Below are the code and all the weights of a small trained network. Each question names an input and a target symbol and asks about switching units off, where a switched-off unit gives its printed mean instead of its output.

import numpy as np


def w(rows, s, z=0):
    codes = np.array(rows[::2]) - 128.0
    scale = np.full(codes.shape[1], s)
    scale[-1] = z or s
    return codes * scale


def f(y):
    return y / 2 * (1 + np.tanh(0.7978845608 * (y + 0.044715 * y**3)))


def softmax(a):
    e = np.exp(a - a.max(-1, keepdims=True))
    return e / e.sum(-1, keepdims=True)


def log_softmax(a):
    a = a - a.max(-1, keepdims=True)
    return a - np.log(np.exp(a).sum(-1, keepdims=True))


def net(x, mask):
    ids = ['αβδζηθλμπτφψω'.index(c) for c in x.split()]
    T = len(ids)
    res = E[ids] + P[:T]
    q, k, v = (res @ M[0].T for M in (Q, K, V))
    z = softmax(np.where(np.tri(T) > 0, q @ k.T / 2**0.5, -1e9)) @ v
    res = res + np.where(mask[0], z, O[0][:, -1]) @ O[0][:, :-1]
    y = f(res @ A[0][:, :-1].T + A[0][:, -1])
    res = res + np.where(mask[1:17], y, B[0][:, -1]) @ B[0][:, :-1]
    return log_softmax(res[-1] @ U[:, :-1].T + U[:, -1])


Q, K, V, O, A, B = {}, {}, {}, {}, {}, {}
E = w([
[138,208,166,89,78],'α',
[165,20,225,114,147],'β',
[95,123,85,54,47],'δ',
[129,147,107,91,169],'ζ',
[131,145,110,84,170],'η',
[121,137,96,88,196],'θ',
[134,239,130,134,198],'λ',
[44,39,117,207,62],'μ',
[159,131,68,115,217],'π',
[148,108,71,2,79],'τ',
[84,192,217,174,161],'φ',
[209,146,131,73,42],'ψ',
[205,100,46,148,113],'ω',
],0.022)
P = w([
[108,164,203,255,150],'0',
[119,134,143,227,129],'1',
[129,130,101,189,128],'2',
[140,155,79,140,125],'3',
[153,170,68,109,125],'4',
[160,199,63,71,139],'5',
],0.0069)
Q[0] = w([
[187,201,1,52,201],'head 0',
[70,220,148,108,146],'head 0',
],0.015)
K[0] = w([
[249,189,37,73,121],'head 0',
[102,206,142,146,187],'head 0',
],0.013)
V[0] = w([
[229,83,74,254,76],'head 0',
[124,184,140,222,201],'head 0',
],0.0076)
O[0] = w([
[247,104,101,130,122,167],'head 0',
[130,118,132,60,133,252],'head 0',
],0.016,0.0042)
A[0] = w([
[147,124,211,146,192,152],'neuron 0',
[52,186,178,55,32,115],'neuron 1',
[131,177,160,167,183,170],'neuron 2',
[146,166,215,156,110,108],'neuron 3',
[182,196,63,187,92,172],'neuron 4',
[160,38,133,52,185,57],'neuron 5',
[59,104,91,73,81,176],'neuron 6',
[195,52,105,97,67,98],'neuron 7',
[202,191,133,82,84,1],'neuron 8',
[205,79,86,83,197,138],'neuron 9',
[107,82,99,52,196,112],'neuron 10',
[146,255,151,22,69,63],'neuron 11',
[103,10,188,190,77,133],'neuron 12',
[133,86,161,57,48,242],'neuron 13',
[70,94,73,208,177,147],'neuron 14',
[176,81,161,186,38,35],'neuron 15',
],0.011,0.006)
B[0] = w([
[101,121,117,60,140,151],'neuron 0',
[166,66,137,158,125,176],'neuron 1',
[129,123,155,57,145,160],'neuron 2',
[75,168,152,145,64,138],'neuron 3',
[108,41,168,158,137,185],'neuron 4',
[71,129,85,127,80,186],'neuron 5',
[80,106,69,201,139,150],'neuron 6',
[119,157,134,140,254,174],'neuron 7',
[74,167,134,209,175,149],'neuron 8',
[143,113,124,101,69,251],'neuron 9',
[76,227,87,152,130,208],'neuron 10',
[192,118,149,127,90,181],'neuron 11',
[155,178,24,109,134,146],'neuron 12',
[83,118,139,132,62,148],'neuron 13',
[208,206,146,89,118,146],'neuron 14',
[103,192,154,102,86,161],'neuron 15',
],0.0098,0.018)
U = w([
[138,104,81,171,233,69],'α',
[140,182,95,58,35,202],'β',
[31,82,87,194,126,150],'δ',
[100,133,138,132,166,156],'ζ',
[210,78,142,85,129,254],'η',
[169,242,71,194,141,90],'θ',
[107,136,145,127,173,166],'λ',
[214,241,211,75,156,79],'μ',
[62,100,188,94,124,183],'π',
[136,144,145,133,116,64],'τ',
[51,150,123,132,254,74],'φ',
[106,227,153,228,131,149],'ψ',
[179,173,160,139,31,44],'ω',
],0.0095,0.0045)

Each question gives the input, a string of symbols that net reads in full, and the target symbol t.
The units are the heads (2 rows each of Q, K, V and O) and the neurons (one row each of A and B). Each row of codes is followed by its name. A weight is (code - 128) times the scale printed after its matrix; where a second scale follows, it is the last column's (O, A, B and U).
mask holds one flag per unit, heads first, then neurons. A switched-off unit (its flag False) gives its mean, the last column of its rows in O or B, instead of its output. The means were averaged over made-up inputs and are rounded, as every weight is.
A unit's drop is (log p(t) with every unit on - log p(t) with that unit switched off) / (log p(t) with every unit on - log p(t) with every unit switched off).
The circuit of an input: a set's keep is (log p(t) with only the set's units on - log p(t) with every unit switched off) / (log p(t) with every unit on - log p(t) with every unit switched off). Starting from the 12 units with the biggest drops (on a tie, the unit counted first), units are removed one at a time, each time the one whose removal leaves the highest keep (on an exact tie, the one counted first), for as long as the keep stays at least 0.8.
units of the circuit, in order: the units of the circuit, biggest drop first
most important unit: the unit with the biggest drop
top k neurons: the k neurons with the biggest drops, biggest first
drop when u is switched off: that unit's drop, to one decimal
input ζ π μ η β, target β: units of the circuit, in order => [neuron 5; neuron 12]
input π μ θ, target β: units of the circuit, in order => [neuron 7; neuron 4]
input μ π π ω π, target α: units of the circuit, in order => [head 0; neuron 7]
input π ψ α, target ω: top 2 neurons => [neuron 11; neuron 13]
input π β θ π λ, target μ: units of the circuit, in order => [neuron 5; neuron 2]
input θ π λ ψ ζ, target η: units of the circuit, in order => [head 0; neuron 10; neuron 4]
input λ μ ω, target α: top neuron => [neuron 7]
input θ λ θ, target δ: units of the circuit, in order => [head 0; neuron 6; neuron 5]
input π π θ λ ζ, target δ: units of the circuit, in order => [head 0; neuron 6]
input ψ π θ, target η: units of the circuit, in order => [head 0; neuron 10; neuron 8]
input θ π τ α π, target μ: units of the circuit, in order => [head 0; neuron 14; neuron 5; neuron 2]
input θ η μ λ λ π, target β: units of the circuit, in order => [neuron 7; neuron 9]
input φ π π β π λ, target μ: top 3 neurons => [neuron 11; neuron 5; neuron 2]
input π π π π, target β: most important unit => neuron 9
input δ τ λ π π β, target β: top 2 neurons => [neuron 12; neuron 4]
input π π ψ π τ θ, target μ: top 2 neurons => [neuron 14; neuron 2]
input π ω ζ, target α: top 3 neurons => [neuron 7; neuron 8; neuron 4]
input α ψ π λ ψ π, target η: top 2 neurons => [neuron 4; neuron 10]
input α θ θ μ, target θ: top 3 neurons => [neuron 12; neuron 7; neuron 15]
input λ θ ψ δ π φ, target π: units of the circuit, in order => [head 0]
input β ψ π, target η: drop when neuron 4 is switched off => 0.1
